Below is a small trained network, with its code and all its weights. Each question gives an input and a target symbol and asks what happens when units are switched off, that is, made to give their printed mean instead of their output.

import numpy as np


def w(rows, s, z=0):
    codes = np.array(rows[::2]) - 128.0
    scale = np.full(codes.shape[1], s)
    scale[-1] = z or s
    return codes * scale


def f(y):
    return y / 2 * (1 + np.tanh(0.7978845608 * (y + 0.044715 * y**3)))


def softmax(a):
    e = np.exp(a - a.max(-1, keepdims=True))
    return e / e.sum(-1, keepdims=True)


def log_softmax(a):
    a = a - a.max(-1, keepdims=True)
    return a - np.log(np.exp(a).sum(-1, keepdims=True))


def net(x, mask):
    ids = ['ΓΛΠΦΨαβδεζημξστω'.index(c) for c in x.split()]
    T = len(ids)
    res = E[ids] + P[:T]
    u = 0
    for l in range(2):
        q, k, v = (res @ M[l].T for M in (Q, K, V))
        z = softmax(np.where(np.tri(T) > 0, q @ k.T / 2**0.5, -1e9)) @ v
        res = res + np.where(mask[u], z, O[l][:, -1]) @ O[l][:, :-1]
        u += 1
        y = f(res @ A[l][:, :-1].T + A[l][:, -1])
        res = res + np.where(mask[u : u + 8], y, B[l][:, -1]) @ B[l][:, :-1]
        u += 8
    return log_softmax(res[-1] @ U[:, :-1].T + U[:, -1])


Q, K, V, O, A, B = {}, {}, {}, {}, {}, {}
E = w([
[74,114,7,149],'Γ',
[195,152,49,99],'Λ',
[213,192,146,114],'Π',
[151,63,65,108],'Φ',
[126,184,40,131],'Ψ',
[169,38,94,90],'α',
[107,142,97,164],'β',
[141,45,143,87],'δ',
[177,49,183,107],'ε',
[238,136,90,158],'ζ',
[152,74,137,112],'η',
[50,125,135,24],'μ',
[159,226,148,117],'ξ',
[95,153,90,188],'σ',
[141,72,209,230],'τ',
[226,161,207,104],'ω',
],0.019)
P = w([
[254,220,160,198],'0',
[137,139,81,126],'1',
[127,125,105,125],'2',
[115,134,125,119],'3',
[103,127,108,110],'4',
[84,131,118,114],'5',
[88,120,125,119],'6',
[95,128,146,114],'7',
[107,145,170,129],'8',
[88,137,122,105],'9',
[121,118,105,113],'10',
],0.0041)
Q[0] = w([
[2,251,136,14],'0.h1',
[83,92,59,229],'0.h1',
],0.0078)
K[0] = w([
[50,203,95,1],'0.h1',
[102,14,76,184],'0.h1',
],0.0061)
V[0] = w([
[115,139,170,77],'0.h1',
[133,243,144,254],'0.h1',
],0.0043)
O[0] = w([
[72,88,232,254,1],'0.h1',
[124,142,86,229,47],'0.h1',
],0.011,0.00067)
A[0] = w([
[254,142,110,99,82],'0.n1',
[143,31,149,89,2],'0.n2',
[112,77,68,135,102],'0.n3',
[51,119,147,171,230],'0.n4',
[195,51,198,28,92],'0.n5',
[125,78,122,114,117],'0.n6',
[44,59,98,134,241],'0.n7',
[118,87,166,109,93],'0.n8',
],0.0093,0.0016)
B[0] = w([
[36,159,225,4,219],'0.n1',
[131,164,43,199,197],'0.n2',
[188,175,195,136,172],'0.n3',
[170,2,104,128,144],'0.n4',
[100,156,108,193,255],'0.n5',
[91,175,167,146,157],'0.n6',
[147,131,240,190,187],'0.n7',
[112,84,59,199,151],'0.n8',
],0.0077,0.0069)
Q[1] = w([
[64,240,187,22],'1.h1',
[122,2,166,192],'1.h1',
],0.0085)
K[1] = w([
[119,109,179,81],'1.h1',
[162,247,121,108],'1.h1',
],0.011)
V[1] = w([
[254,94,116,229],'1.h1',
[241,75,127,61],'1.h1',
],0.0072)
O[1] = w([
[253,184,109,151,74],'1.h1',
[255,109,180,91,8],'1.h1',
],0.0074,0.0019)
A[1] = w([
[244,111,199,154,3],'1.n1',
[87,201,60,82,128],'1.n2',
[95,22,142,171,197],'1.n3',
[77,145,121,68,167],'1.n4',
[75,137,62,102,139],'1.n5',
[160,2,99,16,112],'1.n6',
[54,63,74,80,153],'1.n7',
[211,106,91,195,218],'1.n8',
],0.0087,0.0041)
B[1] = w([
[54,171,61,138,164],'1.n1',
[68,197,111,168,204],'1.n2',
[169,194,129,42,253],'1.n3',
[170,54,196,116,212],'1.n4',
[1,131,5,105,181],'1.n5',
[215,52,28,156,147],'1.n6',
[37,126,153,37,205],'1.n7',
[178,53,177,45,250],'1.n8',
],0.0073,0.0056)
U = w([
[153,145,109,133,97],'Γ',
[137,121,121,125,10],'Λ',
[146,139,148,139,36],'Π',
[150,104,59,61,116],'Φ',
[135,136,115,127,53],'Ψ',
[79,167,155,107,100],'α',
[159,139,115,129,74],'β',
[114,139,105,183,255],'δ',
[128,219,177,219,142],'ε',
[186,228,125,76,159],'ζ',
[138,141,130,140,111],'η',
[120,189,76,133,104],'μ',
[141,132,111,130,77],'ξ',
[172,122,77,120,110],'σ',
[229,60,166,88,248],'τ',
[157,169,254,147,137],'ω',
],0.0092,0.0029)

Each question gives the input, a string of symbols that net reads in full, and the target symbol t.
The units are the heads (2 rows each of Q, K, V and O) and the neurons (one row each of A and B). Each row of codes is followed by its name. A weight is (code - 128) times the scale printed after its matrix; where a second scale follows, it is the last column's (O, A, B and U).
mask holds one flag per unit, layer by layer, with each layer's heads first. A switched-off unit (its flag False) gives its mean, the last column of its rows in O or B, instead of its output. The means were averaged over made-up inputs and are rounded, as every weight is.
A unit's drop is (log p(t) with every unit on - log p(t) with that unit switched off) / (log p(t) with every unit on - log p(t) with every unit switched off).
The circuit of an input: a set's keep is (log p(t) with only the set's units on - log p(t) with every unit switched off) / (log p(t) with every unit on - log p(t) with every unit switched off). Starting from the 12 units with the biggest drops (on a tie, the unit counted first), units are removed one at a time, each time the one whose removal leaves the highest keep (on an exact tie, the one counted first), for as long as the keep stays at least 0.8.
units of the circuit, in order: the units of the circuit, biggest drop first
unit that matters most: the unit with the biggest drop
k most important neurons: the k neurons with the biggest drops, biggest first
top k neurons in layer l: the k neurons of layer l with the biggest drops, biggest first
drop of u: that unit's drop, to one decimal
input α α δ α ζ ξ ζ, target τ: unit that matters most	0.n2
input Λ ξ Γ η Π, target ω: units of the circuit, in order	[0.n1; 0.n2; 1.n5]
input ω Λ Π δ Ψ Γ Γ Γ η μ ζ, target α: units of the circuit, in order	[0.n1; 1.h1; 0.h1; 0.n4]
input δ μ τ, target τ: units of the circuit, in order	[1.n8; 0.n1; 0.n4]
input σ ξ Π ζ, target τ: top 2 neurons in layer 0	[0.n5; 0.n2]
input ω μ μ Φ Ψ, target α: units of the circuit, in order	[1.h1; 0.h1]
input Ψ τ ω ζ β Λ, target ζ: units of the circuit, in order	[1.h1; 0.n4; 0.n1]
input η τ τ Ψ, target ζ: top 3 neurons in layer 0	[0.n1; 0.n4; 0.n5]
input Γ δ ξ, target ε: units of the circuit, in order	[0.h1; 1.n8]
input Ψ δ β Φ Λ, target Φ: top 2 neurons in layer 1	[1.n6; 1.n5]
input Ψ δ Φ τ Λ Φ Ψ, target ζ: 2 most important neurons	[0.n4; 0.n1]
input ω Γ β Ψ Λ Γ Ψ Ψ δ ε τ, target τ: top 3 neurons in layer 0	[0.n1; 0.n4; 0.n5]
input μ Φ δ ξ ζ, target α: top 2 neurons in layer 1	[1.n7; 1.n2]
input μ τ τ Γ, target τ: 2 most important neurons	[0.n1; 1.n8]
input η μ β σ η Λ, target α: unit that matters most	1.h1
input δ Π ω Ψ Π, target ω: top 2 neurons in layer 1	[1.n4; 1.n5]
input ω σ Λ Γ Γ μ δ ξ ζ ξ, target α: 2 most important neurons	[0.n7; 0.n3]
input δ ζ ζ Λ, target Φ: top 3 neurons in layer 0	[0.n1; 0.n5; 0.n2]
input τ δ δ Ψ Ψ ζ, target ζ: top 2 neurons in layer 0	[0.n1; 0.n4]
input Λ τ τ Λ α δ τ σ ε Φ, target τ: unit that matters most	1.h1
input σ δ τ Π η η Π δ Φ σ ζ, target ζ: drop of 0.n1	0.9
input Φ α Φ δ Λ α μ ξ, target α: drop of 0.n5	0.2
